Below are the code and all the weights of a small trained network. Each question names an input and a target symbol and asks about switching units off, where a switched-off unit gives its printed mean instead of its output.

import numpy as np


def w(rows, s, z=0):
    codes = np.array(rows[::2]) - 128.0
    scale = np.full(codes.shape[1], s)
    scale[-1] = z or s
    return codes * scale


def norm(h):
    return h / np.sqrt((h * h).mean(-1, keepdims=True) + 1e-5)


def f(y):
    return y / 2 * (1 + np.tanh(0.7978845608 * (y + 0.044715 * y**3)))


def softmax(a):
    e = np.exp(a - a.max(-1, keepdims=True))
    return e / e.sum(-1, keepdims=True)


def log_softmax(a):
    a = a - a.max(-1, keepdims=True)
    return a - np.log(np.exp(a).sum(-1, keepdims=True))


def net(x, mask):
    ids = ['αβγδεζηλξπτφψω'.index(c) for c in x.split()]
    T = len(ids)
    res = E[ids] + P[:T]
    q, k, v = (norm(res) @ M[0].T for M in (Q, K, V))
    z = softmax(np.where(np.tri(T) > 0, q @ k.T / 4**0.5, -1e9)) @ v
    res = res + np.where(mask[0], z, O[0][:, -1]) @ O[0][:, :-1]
    y = f(norm(res) @ A[0][:, :-1].T + A[0][:, -1])
    res = res + np.where(mask[1:25], y, B[0][:, -1]) @ B[0][:, :-1]
    return log_softmax(norm(res)[-1] @ U[:, :-1].T + U[:, -1])


Q, K, V, O, A, B = {}, {}, {}, {}, {}, {}
E = w([
[186,157,202],'α',
[171,170,142],'β',
[182,186,128],'γ',
[149,157,150],'δ',
[236,196,203],'ε',
[203,215,147],'ζ',
[189,109,253],'η',
[148,107,213],'λ',
[151,114,206],'ξ',
[140,126,187],'π',
[226,250,153],'τ',
[150,158,147],'φ',
[192,195,138],'ψ',
[149,99,217],'ω',
],0.0033)
P = w([
[98,141,148],'0',
[181,69,78],'1',
[110,106,202],'2',
[147,72,109],'3',
[130,185,192],'4',
[108,146,123],'5',
[5,135,154],'6',
[137,112,97],'7',
[213,122,147],'8',
[162,98,106],'9',
[129,157,135],'10',
[142,128,79],'11',
],0.026)
Q[0] = w([
[62,119,72],'head 0',
[105,251,149],'head 0',
[85,48,114],'head 0',
[74,140,116],'head 0',
],0.024)
K[0] = w([
[185,40,170],'head 0',
[145,62,4],'head 0',
[85,73,230],'head 0',
[125,39,136],'head 0',
],0.019)
V[0] = w([
[190,130,173],'head 0',
[207,249,103],'head 0',
[254,168,214],'head 0',
[70,138,82],'head 0',
],0.016)
O[0] = w([
[107,62,105,179],'head 0',
[8,101,88,185],'head 0',
[69,40,54,254],'head 0',
[138,197,146,85],'head 0',
],0.017,0.004)
A[0] = w([
[136,138,145,94],'neuron 0',
[169,150,135,151],'neuron 1',
[151,122,133,155],'neuron 2',
[205,100,86,190],'neuron 3',
[133,129,134,137],'neuron 4',
[169,152,55,173],'neuron 5',
[132,108,96,162],'neuron 6',
[119,128,137,100],'neuron 7',
[124,143,128,106],'neuron 8',
[117,135,142,80],'neuron 9',
[134,101,97,161],'neuron 10',
[127,132,133,104],'neuron 11',
[177,96,58,254],'neuron 12',
[135,124,130,110],'neuron 13',
[86,156,178,24],'neuron 14',
[130,123,119,133],'neuron 15',
[132,113,110,137],'neuron 16',
[122,131,129,117],'neuron 17',
[172,54,122,122],'neuron 18',
[131,146,139,107],'neuron 19',
[255,21,60,60],'neuron 20',
[136,90,121,121],'neuron 21',
[114,152,118,177],'neuron 22',
[77,129,144,63],'neuron 23',
],0.031,0.0077)
B[0] = w([
[124,136,108,132],'neuron 0',
[81,118,141,162],'neuron 1',
[125,139,110,143],'neuron 2',
[73,98,100,194],'neuron 3',
[126,129,120,130],'neuron 4',
[178,114,91,160],'neuron 5',
[140,121,99,182],'neuron 6',
[130,125,134,125],'neuron 7',
[133,116,124,124],'neuron 8',
[148,128,130,124],'neuron 9',
[141,118,98,189],'neuron 10',
[129,129,127,123],'neuron 11',
[206,153,82,237],'neuron 12',
[126,134,126,125],'neuron 13',
[168,154,110,150],'neuron 14',
[131,128,124,135],'neuron 15',
[132,126,112,153],'neuron 16',
[130,127,132,126],'neuron 17',
[157,119,78,204],'neuron 18',
[119,120,113,131],'neuron 19',
[66,137,1,255],'neuron 20',
[124,124,103,169],'neuron 21',
[152,112,130,141],'neuron 22',
[113,101,170,153],'neuron 23',
],0.08,0.016)
U = w([
[93,140,43,204],'α',
[153,38,82,216],'β',
[226,140,87,8],'γ',
[193,92,230,101],'δ',
[82,4,196,102],'ε',
[34,126,146,77],'ζ',
[195,213,149,2],'η',
[82,210,156,66],'λ',
[42,142,161,90],'ξ',
[137,241,145,51],'π',
[37,113,142,55],'τ',
[74,232,164,69],'φ',
[28,114,143,49],'ψ',
[200,169,168,35],'ω',
],0.021,0.0049)

Each question gives the input, a string of symbols that net reads in full, and the target symbol t.
The units are the heads (4 rows each of Q, K, V and O) and the neurons (one row each of A and B). Each row of codes is followed by its name. A weight is (code - 128) times the scale printed after its matrix; where a second scale follows, it is the last column's (O, A, B and U).
mask holds one flag per unit, heads first, then neurons. A switched-off unit (its flag False) gives its mean, the last column of its rows in O or B, instead of its output. The means were averaged over made-up inputs and are rounded, as every weight is.
A unit's drop is (log p(t) with every unit on - log p(t) with that unit switched off) / (log p(t) with every unit on - log p(t) with every unit switched off).
The circuit of an input: a set's keep is (log p(t) with only the set's units on - log p(t) with every unit switched off) / (log p(t) with every unit on - log p(t) with every unit switched off). Starting from the 12 units with the biggest drops (on a tie, the unit counted first), units are removed one at a time, each time the one whose removal leaves the highest keep (on an exact tie, the one counted first), for as long as the keep stays at least 0.8.
units of the circuit, in order: the units of the circuit, biggest drop first
unit that matters most: the unit with the biggest drop
k most important neurons: the k neurons with the biggest drops, biggest first
drop of u: that unit's drop, to one decimal
input τ ψ φ, target ε: unit that matters most : neuron 12
input η ε π τ ε ε τ β ε ζ φ τ, target γ: units of the circuit, in order : head 0; neuron 20; neuron 3
input β α τ ω γ, target γ: units of the circuit, in order : neuron 20; neuron 3
input ζ ψ τ β β ε λ α α α τ, target γ: units of the circuit, in order : neuron 3; neuron 20
input ζ τ τ ε τ ζ ζ τ φ, target δ: 2 most important neurons : neuron 20; neuron 3
input τ τ τ λ η, target ε: units of the circuit, in order : neuron 12; neuron 20; neuron 23; neuron 18
input α β φ, target γ: units of the circuit, in order : neuron 20; neuron 3
input ζ τ ζ γ τ ζ τ, target η: 2 most important neurons : neuron 14; neuron 20
input β ε γ δ ψ ε β τ ζ φ φ ε, target γ: units of the circuit, in order : neuron 20; head 0; neuron 3
input τ δ ξ α ε ε ξ ε ε, target β: 2 most important neurons : neuron 20; neuron 12
input τ ζ τ ξ τ τ ξ τ ζ, target ε: 2 most important neurons : neuron 12; neuron 20
input τ β α τ τ, target π: 3 most important neurons : neuron 3; neuron 20; neuron 14
input π τ γ τ ξ δ ξ γ τ α π, target η: 3 most important neurons : neuron 14; neuron 20; neuron 3
input τ ω ω ξ η η β α η ε φ, target γ: unit that matters most : neuron 14
input φ β γ, target φ: 2 most important neurons : neuron 12; neuron 20
input φ π ε, target φ: 3 most important neurons : neuron 12; neuron 20; neuron 3
input δ τ η λ ζ τ φ ω φ, target ε: 4 most important neurons : neuron 12; neuron 20; neuron 18; neuron 23
input φ β ω ζ ε φ α, target δ: 4 most important neurons : neuron 20; neuron 3; neuron 12; neuron 23
input ζ φ λ β η, target φ: 3 most important neurons : neuron 12; neuron 18; neuron 20
input ε δ τ γ τ φ ζ, target η: 4 most important neurons : neuron 20; neuron 14; neuron 3; neuron 18
input τ δ τ α τ ω β, target γ: 2 most important neurons : neuron 20; neuron 3
input τ ζ ε γ γ τ ε β ζ β α, target π: 4 most important neurons : neuron 3; neuron 20; neuron 14; neuron 18
input γ ξ ζ τ λ ψ ψ β γ ψ γ, target π: unit that matters most : neuron 3
input φ ω τ τ λ τ τ ζ τ ε η, target δ: drop of head 0 : 0.5
input δ τ λ ε τ τ ζ η ω, target ε: drop of neuron 12 : 0.8
input τ ε ε, target ε: drop of head 0 : 0.2
input τ γ ζ ψ ω, target η: drop of neuron 20 : 1.0
